A =
[[145 114 138 113]
 [135 153 120 136]
 [127 120 138 141]
 [141 134 131 129]
 [135 130 121 143]
 [115 137 114 117]
 [137 151 137 140]]
Rows and columns are counted from 1.
(1, 1) => 145
(7, 4) => 140
(4, 3) => 131
(2, 3) => 120
(3, 4) => 141
(6, 1) => 115
(6, 4) => 117
(5, 4) => 143
(7, 3) => 137
(3, 1) => 127
(2, 1) => 135
(3, 2) => 120

W =
[[137 106 134 106 106 129 104 105 134 132 140 125 135]
 [124 136 126 136 136 126 137 137 125 127 123 129 124]]
Rows and columns are counted from 1.
(1, 1) -> 137
(1, 4) -> 106
(2, 13) -> 124
(1, 10) -> 132
(2, 3) -> 126
(2, 5) -> 136
(2, 10) -> 127
(2, 1) -> 124
(2, 8) -> 137
(2, 4) -> 136

arr =
[[132 127 127 131 128 126 131 130 129 122 132]
 [114 140 130 143 122 124 124 131 138 135 120]
 [132 136 127 136 129 142 121 125 115 120 125]
 [140 123 127 138 117 128 118 110 130 130 132]
 [137 119 139 141 133 138 121 120 125 127 119]
 [128 132 129 135 133 116 137 127 127 127 135]
 [127 125 130 131 129 127 129 134 130 127 129]
 [136 153 128 131 113 129 131 124 117 134 125]]
Rows and columns are counted from 1.
(1, 1) -> 132
(3, 8) -> 125
(6, 3) -> 129
(7, 6) -> 127
(5, 5) -> 133
(4, 7) -> 118
(1, 2) -> 127
(6, 2) -> 132
(7, 7) -> 129
(2, 3) -> 130
(6, 5) -> 133
(4, 9) -> 130
(5, 3) -> 139
(7, 9) -> 130
(8, 4) -> 131
(4, 10) -> 130
(4, 2) -> 123
(4, 6) -> 128
(3, 6) -> 142
(2, 4) -> 143
(3, 7) -> 121
(7, 1) -> 127
(2, 8) -> 131
(6, 9) -> 127
(8, 9) -> 117
(3, 11) -> 125
(5, 1) -> 137
(5, 2) -> 119
(8, 10) -> 134
(2, 10) -> 135

data =
144  134  131  129
128  128  128  154
142  128  129  139
142  132  131  134
136  139  130  133
137  131  131  140
128  128  128  155
129  150  129  131
135  129  130  146
132  131  130  146
129  153  128  128
129  136  129  145
138  131  130  140
129  153  128  128
132  130  130  148
Rows and columns are counted from 1.
(1, 1)	144
(13, 2)	131
(9, 4)	146
(4, 2)	132
(9, 1)	135
(7, 4)	155
(5, 2)	139
(14, 2)	153
(10, 1)	132
(11, 3)	128
(11, 4)	128
(13, 4)	140
(12, 3)	129
(4, 4)	134
(9, 3)	130
(6, 3)	131
(7, 3)	128

grid =
[[128, 130, 130, 113, 113, 131, 124, 130, 130],
 [137, 121, 121, 119, 119, 122, 123, 122, 121],
 [135, 104, 103, 124, 122, 104, 125, 105, 105],
 [133, 137, 137, 113, 114, 138, 123, 137, 137],
 [131, 113, 113, 119, 118, 114, 125, 114, 114],
 [129, 133, 133, 113, 113, 134, 124, 133, 133],
 [134, 126, 125, 117, 117, 126, 123, 126, 126],
 [130, 133, 133, 113, 113, 134, 123, 133, 133],
 [135, 124, 124, 118, 118, 124, 123, 124, 124]]
Indices start at 1.
(1, 1): 128
(2, 3): 121
(8, 8): 133
(5, 3): 113
(7, 7): 123
(5, 7): 125
(3, 6): 104
(5, 9): 114
(9, 7): 123
(7, 4): 117
(7, 9): 126
(2, 4): 119
(2, 1): 137
(6, 8): 133
(9, 4): 118
(6, 2): 133
(4, 7): 123
(5, 8): 114
(1, 4): 113
(4, 3): 137
(6, 1): 129
(6, 3): 133
(5, 2): 113
(2, 5): 119
(1, 3): 130
(6, 7): 124
(1, 8): 130
(5, 5): 118
(6, 4): 113
(5, 4): 119
(4, 6): 138
(1, 6): 131
(2, 7): 123
(7, 5): 117
(8, 2): 133
(7, 3): 125

a =
[[126 135 114 125 131 134 123 114 124 143 129 119 127 121 134]
 [135 132 140 135 124 126 132 140 132 121 131 134 124 131 128]
 [128 133 118 129 122 133 126 113 119 128 125 120 128 131 134]
 [126 132 120 126 131 131 125 120 127 137 129 123 127 124 131]
 [126 132 118 126 128 132 125 116 123 135 127 121 128 126 132]
 [123 124 120 123 127 129 127 118 122 125 123 124 132 130 128]
 [124 125 126 124 133 127 126 129 130 134 129 128 129 124 126]
 [130 123 144 130 133 122 132 149 139 125 132 139 127 127 122]
 [122 121 126 122 133 126 127 128 129 130 127 129 132 127 124]
 [125 128 121 125 130 130 126 121 125 132 127 124 130 127 129]
 [129 137 114 129 123 135 126 108 117 132 125 117 127 129 136]
 [129 128 133 129 130 126 129 135 133 130 131 131 126 126 127]
 [125 121 133 125 131 124 129 135 132 126 128 133 130 128 123]
 [118 116 123 119 133 125 126 126 128 127 124 130 135 129 122]]
Indices start at 1.
(1, 1) => 126
(4, 10) => 137
(5, 1) => 126
(6, 8) => 118
(10, 9) => 125
(7, 8) => 129
(11, 4) => 129
(6, 3) => 120
(7, 12) => 128
(1, 8) => 114
(1, 9) => 124
(14, 7) => 126
(7, 6) => 127
(7, 5) => 133
(6, 6) => 129
(4, 7) => 125
(1, 3) => 114
(11, 5) => 123
(13, 3) => 133
(7, 2) => 125
(9, 6) => 126
(8, 7) => 132
(9, 13) => 132
(12, 7) => 129
(10, 13) => 130
(12, 12) => 131
(2, 10) => 121
(13, 12) => 133
(2, 3) => 140
(11, 14) => 129
(14, 3) => 123
(4, 5) => 131
(4, 11) => 129
(3, 5) => 122
(13, 11) => 128
(6, 11) => 123

X =
[[125 144 120 138 115]
 [136 135 141 148 109]
 [135 135 134 135 119]
 [136 127 144 150 114]
 [127 137 141 127 104]
 [127 135 150 124 121]
 [136 136 149 144 110]
 [121 145 123 123 117]
 [136 140 151 126 114]
 [126 146 126 150 133]
 [120 140 132 125 123]
 [128 143 119 139 112]
 [130 143 134 133 104]]
Rows and columns are counted from 1.
(1, 1): 125
(13, 3): 134
(9, 5): 114
(1, 5): 115
(2, 5): 109
(7, 3): 149
(8, 3): 123
(7, 5): 110
(7, 2): 136
(11, 1): 120
(2, 3): 141
(9, 1): 136
(5, 2): 137
(3, 1): 135
(3, 4): 135
(4, 1): 136
(4, 5): 114
(9, 2): 140
(6, 2): 135
(9, 3): 151
(11, 4): 125
(12, 1): 128
(13, 5): 104
(11, 2): 140
(4, 2): 127
